Each row has a class, written after it.
[ 38   7 -54  36  -2   5 -12  -2 -36  20  26   9   7  17   0  -5  53 -10
  13  37  -4  22 -11  45 -15  10  -7  37  26 -41  26  48  -6  30  -8  45
 -11  -1  43   4 -12] => karo
[  7   8 -26  24  -6   2  15   8 -15  15   8  27  -5  28  20 -20  35 -30
  11  55 -45  16 -12  60   4  15 -15  11  13 -47  15  11  -4  10   0  32
  27 -10  31 -11  -2] => vitot
[ 28  29 -17  10  45 -32 -14   0  -8  28 -10  27 -24 -15 -13 -13   3  -8
  -9  21  -5  12 -20  45  14  22   5  38 -54  20  21  10 -17  40 -14  42
  36  -6  86  -2  23] => vosig
[  0  23 -27   3  36 -30  -6  12 -14  12  -7  36 -14 -14   7 -29   8   2
  -5  15 -58   6 -22  56  14  34   6  -1 -43  19  27 -12 -18  37  20  42
  47 -12  55  10  10] => Mizor
[ 10  24 -37  -4  20 -19 -13  10 -32  11  -8  17 -35 -13 -14  -5  11  -9
 -13  38 -13  10 -18  55  14  38 -13  28 -45  20  27   0 -21  43   2  56
  51  -2  49   6  11] => zil
[ 21   2 -56  33  -3 -11  -3   5 -22  16   6  23  12  -3  -4 -21  22 -13
  -1  56 -31  -5 -23  43  -6  -4  -8   6  10 -13   6  28   0  18  15  35
  11 -10  65  -8 -16] => karo
[-32   9 -35   0 -19  -1  35  12  20  10 -21  33  24 -18   8 -28  -4 -29
 -10  58 -82 -18 -24  24   2 -23 -11 -51  31   0 -24 -10  15  -7  40 -12
   7 -31  26 -47 -32] => karo
[-31  32 -10  -7   8 -27  29  14  22  -1  -5  39  -8 -18  -7 -13 -21  10
 -32  -1 -46 -13  -6  35  15  19 -18 -31 -20  46   1 -37   2  20  37   9
  48 -42  34  -3   5] => rolun
[  6  11 -26  15  13  14  12  24 -29  11  10  26  -3  36  15 -16  33 -15
  -3  33 -53   2 -12  45  11  26  -5  -9  31 -31   6  24  18   1   5  19
  -7 -27  30  11 -14] => masiv
[ 17  21 -49  15  32 -47 -36   6 -20  29  13   3 -27  -3   0   4  26 -12
  -4  28  -3  13 -11  56  -4  36   2  33 -54  16  25  11 -33  51   2  66
  33  -5  62   4  23] => karo
[-23  20 -16 -11  -4 -27   5  11  23  -4 -17  41   3 -14  -5 -13   1  -4
   6  12 -38 -16 -11  32  14  20   4 -16 -36  25   3 -14 -20  34  17  27
  38 -23  52 -13  -2] => bug
[-11  14 -38 -13   0 -21   2   5  24   2  -9  31 -20 -20 -13 -23  -3  -9
  -9  27 -35 -16 -20  41  23   6  -7 -25 -29  16   8 -11  -3  25  28  23
  36 -21  58 -11   9] => fupo
[-27  12 -14   6 -34  13  41  23   8  -5 -12  39  41   0 -11 -29   2 -14
   7  41 -69 -38 -10  17   6 -27  -9 -37  28 -13 -11   5   3  -4  25  -8
  12 -26  35 -15 -43] => bug
[  7  -1 -51  17  -4   1  -3   5 -10  16  -9  21  19   5  16  -5  19 -13
 -11  52 -49  -1 -15  44  -1   4 -25   1  34 -14  -8  23  -5  13  11  20
   3  -8  36 -27 -16] => karo
[  6  15 -38  16  40 -30 -31  16 -33  17  -9  14 -10   0  10 -23  26   4
   9  12 -40   9 -24  69   6  53   9  31 -34   1  40  17 -24  45 -10  60
  41  -5  66  16  20] => Mizor
[ 18  -7 -42  27  -4  30   3  14 -42  10   0  17  12  42   0  -3  42  -5
  15  20 -23   1  -7  49  -1  21 -12  43  34 -57  38  48  -7  23  -3  41
  -9 -19  40  13 -19] => nadat
[ 35  17 -39  24  56 -19 -40   7 -39  25  -9 -13 -21  24   0  17  61   4
  -8  12   3  46 -20  73   0  64   8  70 -54 -13  57  45 -33  62 -30  81
   9  18  72  22  44] => vosig
[-17  36 -26 -32   6 -25  29  15   6  -3 -22  30 -16 -31 -19 -29 -21  -9
 -14  26 -49 -13 -14  51  20  11 -14  -7 -42  37   5 -31 -11  23  31  19
  57 -25  46 -11   6] => zil
[ 11  16 -35   6  31 -29 -11  -1  -8  12   7  38  -1  16 -16 -28  39  -7
   8  13 -13  12 -21  57  -3  39  20  13 -41  -6  32  19 -15  48  -4  58
  21 -10  67  25  11] => bug
[ -1  19 -20   4  17 -29  -4  13 -23   6  -2  28 -23   3  15  10  11  -4
  -2   3 -22  -2  -6  51  23  42  -9   3 -53  28   7  -9 -13  33  13  43
  39 -20  55   0   2] => masiv
[ 10   7 -37  32  -6  18  15  15 -29   3   4  10  16  13  18  -7  39   2
 -10  30 -27  -6  -3  46  -1  13 -14  21  25 -39  27  29  12  16  -2  33
   1 -18  35  16 -21] => rolun
[ -7  12 -18  17   0  13  29  22 -17   6  13  16  10  17  -6 -24  11   5
  -6  25 -42  -8  -3  37  -9 -14  -5  -4  41 -18   9  15  17   2  10   4
  -7 -27  33  19 -24] => rolun
[-14  26 -34   5  12 -39  -5  13  14  10  -5  12  -8  -8   3  -5  12   1
  -7   8 -38   7 -13  55   4  30  -1  -4 -39  31  10 -12 -14  37  31  30
  29 -22  35 -15  13] => karo
[ 24  -3 -46  13  26 -30 -46   1 -22  21   7   0 -37  12   2  13  33  -1
  -7  18  19   7 -10  72  14  45  -4  44 -47  -4  33  30 -30  53 -22  63
  23   2  44   9  31] => fupo
[-13  13   1  31 -19  16  44  17  11 -11  -7  17  22  14  -4 -24  11   1
  -7  18 -69   4 -17  27  13   6  -4 -33  36 -13   8  11  23  -9  24 -24
  13 -23  20 -16 -14] => vosig
[-11  15  -9  14 -26   7  45  13  -2  10  -2  49  12 -12  -3 -41 -13  -8
  16  37 -74 -10 -22  15   8 -23 -14 -38  47  -3  -6  -5   9  -2  24 -16
  33 -33  13 -32 -35] => Mizor
[ 35   3 -53  25  16  18 -21   7 -72  21   8  -7 -13  41   0  -6  68  -9
   5  47  -5  38 -10  77  -9  38 -10  69  34 -59  48  63 -18  30 -32  59
  -2  19  31  23  -2] => zil
[ 39   1 -52  39  14  23 -36  18 -93  10  18 -10  -5  38  -5  -3  75   0
  -6  42   6  29  -8  74  -8  52 -11  81  17 -58  56  73 -21  35 -30  68
  -2  25  42  45   2] => zil
[  6  29 -23  13  18 -26 -15   5  -3  13   5  30 -28   3   2 -17  24 -12
  -1  12 -11  16 -18  65  14  46  -2  34 -65   8  28 -11 -24  41  13  52
  44 -17  65   9  32] => vitot
[-27  32 -27 -12   6 -40  22   2  25  10 -10  53  -3 -33 -10 -26 -33 -13
 -20  20 -56 -21 -11  35   8   8   5 -40 -39  48 -12 -32  -1  30  50  11
  47 -45  58 -22  -8] => karo
[-22  14 -25 -14  -3 -22   0   6  26   1  -8  30 -27 -10  -1 -10  -3  -5
 -15   7 -41  -3 -15  50  26  25  -8 -29 -30  29   8 -17  -5  37  31  13
  37 -22  30  -9   5] => fupo
[ -6  -4 -21  10 -19  27  27  18 -22  10 -11  36  17   8   9 -31   5 -26
  -3  42 -67 -24 -13  24  13 -13 -25 -11  48 -31  -1  17   8  -3   8  -1
  18 -36  30 -25 -30] => nadat
[  9  -5 -36  14  -5  10  24   6 -22  29   1  50   7  14  11 -22  17 -39
  12  41 -31 -11 -15  34   7   3 -15  21  29 -55  15  26   7  12  -9  26
  16 -25  47  -7 -24] => nadat
[-10  18 -29  16  21 -19  -5  16   6   2 -15  12 -22   7   5 -10   5   2
 -13  -4 -38 -12 -20  43  19  43   3   0 -57  23  24 -23 -11  32  20  32
  28 -31  55   9  20] => zogin
[-20   0 -18   2 -17  13  42  17   8   4 -19  19   2  -7   4 -14 -30 -27
  -3  43 -78 -33 -12   6  11 -33 -24 -43  31   8 -20 -21   9  -8  25 -26
  12 -27  12 -33 -38] => zogin
[-14  10 -33  23  -3   7  17  28  -3   6  -6  14  15  12  18 -14  32  -3
 -14  34 -49  -4 -17  48   2  24 -14   3  27 -27  13  23   9  11  12  20
  -3 -23  21   6 -10] => rolun
[-40  28   0  -4  -3 -19  40   8  42   2 -36  44 -21 -25   8 -17 -48  -4
 -18  -3 -73 -32 -21  21  31  -3  -9 -49 -38  56 -16 -63   7   9  48 -23
  46 -60  20 -38  -9] => zogin
[ -6  31  -7   0   7 -14 -17  13   6   9  -1  33  -5   4  -3 -17  19  -5
   7   5 -27  -2  -7  28   8  33  18 -12 -47  10  21  -9  -9  42   0  41
  36 -26  57  11  -6] => bug
[-20  22  -7   7  -5 -16  -2   5   8   0 -19  38  12  -4   6  -7  12   4
   4   0 -30 -16 -11  44  15  19   6  -8 -47  20   8  -7 -18  41  14  26
  29 -20  53  -3 -18] => bug
[ 53  -6 -77  39  18  -7 -40   3 -56  33  29   1  10  24  -1  -1  73 -15
  13  42  16  34  -9  57 -23  32  -7  79  23 -56  37  75 -21  41 -29  73
 -22  18  63  17  17] => karo
[-16  35 -17 -12   8 -24  13  17  -1   0 -23  16 -21 -15 -10  -6 -12  -4
 -21  25 -41  -2 -17  53  24  27 -18  -2 -38  36   9 -20 -16  29  19  25
  57 -18  26  -7   5] => zil
[-39  22 -12   7 -44  35  70  23  -3 -21 -26  11  35   4   2 -12   0 -11
  -6  40 -78 -28 -20  45  21  -6 -28 -41  49 -21  -6   4  18  -2  27 -21
  20 -32 -10 -25 -50] => zil
[ -1  26 -14  -5 -18  13  68  -5  12   7   0  59   7 -16  -7 -36 -14 -33
   0  55 -65 -14 -13  25  16 -38 -27 -34  26 -12 -18 -20  10  -8  39 -13
  33 -42  26 -43 -18] => vitot
[-13  27   1   7  14 -26   6  21  15  10 -18   8 -14   8   1  -9  -9   5
 -20  -4 -57   9  -6  41  20  40   3 -17 -43  39  15 -11 -11  26  26   9
  51 -22  49  -4  22] => vosig
[ 13  11 -42  12  39 -26 -34  18 -25  23  -2  12 -18  25   1  -5  35 -17
   3  12 -18  15 -18  68   4  64  -4  41 -22 -21  48  31 -23  55 -13  71
  26  -9  57  24  25] => nadat
[-36  26 -39  -3  13 -41  14   8  17   1 -11  26   2  -7  -6 -22   4  -6
 -15  13 -70   2 -28  68  -3  35   8 -42 -28  33   7 -12   0  41  44  25
  35 -35  44  -9  14] => karo
[  2  22  -5  24 -16  19  47   1   3   2   2  31  17  14  -1 -28   7 -13
   4  24 -50  -5 -15  42  12 -12 -11 -11  26 -25   1   9  15  -2  28  -9
  18 -37  20  -7 -10] => vitot
[  5   0 -16  24 -14  21  -6  18 -35  25  -3  14   0  38  16  -4  33 -15
  14  20 -36   8   1  38   0  19 -21  23  35 -48  25  33 -10  16  -6  23
  12 -23  10 -11 -22] => nadat
[-37  17  13  -2 -35  23  74  25  47 -19 -28  34  34 -19   6 -34 -30 -10
 -14  22 -97 -34 -12   5  32 -18 -20 -59  39  17 -27 -28  33 -30  42 -63
  25 -42   1 -56 -31] => vosig
[ -65   15   17  -15  -41   15   61   21   51  -14  -35   46   29  -31
    7  -49  -63   -6  -21   25 -114  -52  -20  -16   26  -29  -14 -103
   42   32  -35  -57   26  -39   59  -64   42  -51   -8  -45  -49] => Mizor
[ 29   9 -54  20  36 -26 -20  11 -35  22   8   6 -29  16  -2 -10  29 -17
  13   4 -20  17 -18  58   0  40   5  40 -58  -1  42  11 -20  56  -8  59
  19 -10  85  32  23] => zogin
[-30  35  11 -10  -9 -23  23  18  40   0 -16  36 -14 -10   2 -14 -28  -2
 -15   9 -45 -14  10  31  34  12 -21 -20 -34  43 -16 -58 -20   2  42  -1
  58 -46  17 -52  25] => vitot
[-33  26 -31   9   9 -34   8  14  12   8 -13   8   3  -6   5 -19  11  -7
 -12   9 -66   2 -25  59   4  31   8 -32 -26  26   8  -6   0  30  37  19
  36 -35  33 -14  15] => karo
[ -6  20 -18  14 -17  16  39  13   2   2  -4  37  18   4   4 -23   8 -22
  10  44 -58 -13  -3  40  14 -11 -23  -6  19 -28  -1  -7   3  -5  33   4
  22 -25  34 -26 -17] => vitot
[-30  20  -8 -10 -38   9  66  24   7  -3  -9  61  11 -24  -4 -38 -28 -31
  -1  45 -86 -42 -14   8  20 -37 -17 -60  28   7 -38 -22  25 -26  44 -33
  13 -61  38 -36 -44] => masiv
[-23  18 -33  -7  12 -27  37  23  12   6  -9  39  -4 -12 -10 -24 -19 -18
  -6   8 -68 -19  -9  35  11  10  -9 -26 -32  25   4 -36  -2  24  44   9
  27 -31  49  -9  10] => zogin
[  6  24 -15  18  22 -30 -20  14   0  20   3  11 -26  20  11   4  24  -7
  -9   7 -14  24  -6  61  22  51 -20  31 -52  15  26 -13 -30  33  12  47
  49  -6  35   0  44] => vitot
[ -57   10   -1    1  -44   23   68   32   42  -23  -35   27   31  -18
    4  -30  -53  -12  -22   12 -112  -64  -15   -4   32  -27  -31  -83
   29   33  -33  -52   28  -30   62  -65   23  -57    4  -38  -41] => zogin
[ 26   6 -56  33  42 -52 -54  10 -38  30  26  -1 -22  25  10  -1  53  -5
 -14  16  -5  40  -6  79 -10  66   7  48 -44  -1  40  33 -29  54  -7  75
  22  12  61  31  40] => karo
[ -51   33   -6  -34  -47   32   89   21   30  -25  -36   58   30  -36
  -22  -44  -56  -13  -32   39 -108  -50  -11   10   29  -35  -34  -77
   48   25  -32  -47   33  -24   62  -51   38  -55   14  -36  -50] => zil
[  0  24 -22   8  29 -17   2   7 -10  15 -14  48  -3 -19   7 -24  -3   2
  -6  12 -40 -11 -23  41  23  26   8   0 -47  19  16 -14 -13  36  16  35
  40 -28  66  -1   0] => Mizor
[ 29  11 -79  24  39 -41 -72  20 -50  35  16 -13 -14  19  -6   6  68 -17
   7  27  12  38 -11  78 -26  70  14  83 -48 -23  58  55 -39  75 -24 109
   1  21  93  42  36] => karo
[-29  -2 -22 -10 -33  21  60  12  23 -15 -10  47  32 -19 -12 -26 -24 -13
  -1  43 -59 -53 -14  24  25 -42 -24 -56  40  -5 -32  -4  24  -9  33 -34
   6 -36  18 -43 -41] => fupo
[-38  37 -17 -23   3  -9  33  17  18 -17 -37  28 -10 -18 -13 -23 -18   5
 -31  22 -72  -8 -27  51  27  21 -11 -27 -19  38   2 -30   0  12  42   7
  47 -33  31  -9   4] => zil
[-36  23 -23   8  -3 -24   3  10  23 -10 -17  -3   1   6  17   2  13   9
 -16   2 -60  -1 -17  61   9  46  -2 -33 -21  31   5  -8 -12  33  40  17
  34 -33   5 -23   5] => karo
[ 11   4 -44  -3  28 -20  -9  -5 -18  19   1  30 -20  -3  -6  11   8 -12
  -1  15  -6  -8 -12  66  17  26  -7  12 -44   6  15  19 -16  58   0  42
  26 -14  55   3   6] => fupo
[ 32  13 -53  12  35 -34 -21   7 -16  25  -4  23 -31  -3  -4  -6  19 -18
  14  18 -12  18 -18  44   1  34   4  35 -56   3  33   2 -18  58  -8  67
  17 -12  81   8  28] => zogin
[  2  14  -5  17  -5  17  35   7  -5   4   0  33  16  10  10 -15  13 -14
   1  31 -50   1  -7  39  13  -7 -16  -5  24 -28  -7   4   7  -1  20  -3
   8 -27  14 -20   3] => vitot
[  8  19 -33   6  34 -16 -30  13 -24   1  -5   9   4  16   3  -9  45  -1
  -2  12 -31  -2 -22  65   3  51  20  16 -51  -9  35  32 -22  62 -19  71
  22  -7  78  44  15] => bug
[ 32  10 -30  24   4   2  17  -1 -26  22  22  35  -7  21  -2 -28  34 -29
  13  55 -18  15 -15  54   1  -1 -16  31   6 -43  15  17  -6   9  -9  36
  21 -14  42  -9   6] => vitot
[-34  15  -7   7 -26  18  61  16  16 -15  -9  34  30 -11   6 -28 -15   4
 -30  26 -66 -38  -8  22   9 -23 -18 -48  38   3 -13 -16  31 -10  39 -22
  13 -42  13 -11 -38] => rolun
[ 10  24 -28  10  22 -29 -13   3  -9  16   9  39 -29   4   8 -14  23 -16
   0  22 -20  18 -10  64  12  47  -5  25 -57  -1  28 -15 -18  40  12  58
  53 -11  70  10  33] => vitot
[  9  30 -16   8  39 -19 -14  16 -19  29  -7  12 -21   4  -8  -1  11  -4
 -15   9 -24  13  -8  43   9  39   7  21 -54  14  29   7 -19  45  -1  41
  35 -10  77   6  28] => vosig
[-23  20 -22  -7 -29  27  55  10 -22 -13 -19  25  16 -16 -14 -32  -9 -19
 -10  48 -60 -35 -22  41  15 -13 -25 -23  25  -7  -4  -1  10  -4  16 -10
  36 -38  17 -26 -40] => zil
[-21  26 -18  -5   9 -14   9  40  17   2 -17  22   3  -3  -8 -24 -14 -20
  -9  13 -63 -27 -12  31  30  23 -13 -15 -28  21  17 -22  -3  19  28  22
  43 -36  55   0  -8] => nadat
[ 22  -4 -48  39   7  23  -5  16 -43  23   2   2  -7  44  17   2  50 -17
  12  31 -42  19 -11  45  -9  25  -2  22  18 -56  36  36   0  29  -6  40
 -15  -8  33  17  -8] => zogin
[-24   8 -21  -3 -30  16  43  23  16  12 -22  59  24  -6   3 -36 -16 -37
   3  38 -77 -27 -12   9  18 -11 -19 -33  41 -26  -7  -8  20  -5  27 -10
  18 -48  39 -34 -35] => nadat
[-45  18  -5 -23   5 -30  17  12  32 -11 -24  39  18 -19 -12 -21 -18  -7
   0   4 -71 -22 -17  24   6  12  18 -57 -32  31  -6 -19   1  27  34   8
  35 -22  53  10  -3] => bug
[-51  45  -6 -47 -12 -15  63  17  30 -10 -34  53   4 -45 -18 -32 -57 -21
 -20  12 -89 -28  -3  28  34   2 -20 -62 -27  62 -21 -60   5  13  57 -25
  68 -51  30 -39 -21] => zil
[-15  11 -18  20   7 -23  -3  30   4  -5  -6   3 -24  12  11  -4  -6   4
 -22 -14 -54  -8  -5  47  26  42 -10  -8 -49  52  20 -32 -14  32  35  11
  37 -20  32  15   6] => zogin
[-22  40  12  -8  21 -34  22  18  34  21 -25  25 -19 -12 -14 -17 -24  -9
 -18   7 -54   7 -17  30  18  15  -6 -22 -40  48   1 -31  -4  14  21  -3
  52 -33  22 -37  18] => vosig
[-52  46  16 -18   0 -27  65  17  58   0 -13  59  -3 -26  -8 -43 -52 -22
 -22   8 -80 -36 -13  30  42  -7 -15 -57 -40  52 -29 -73   5 -13  66 -36
  65 -65  27 -36  12] => vitot
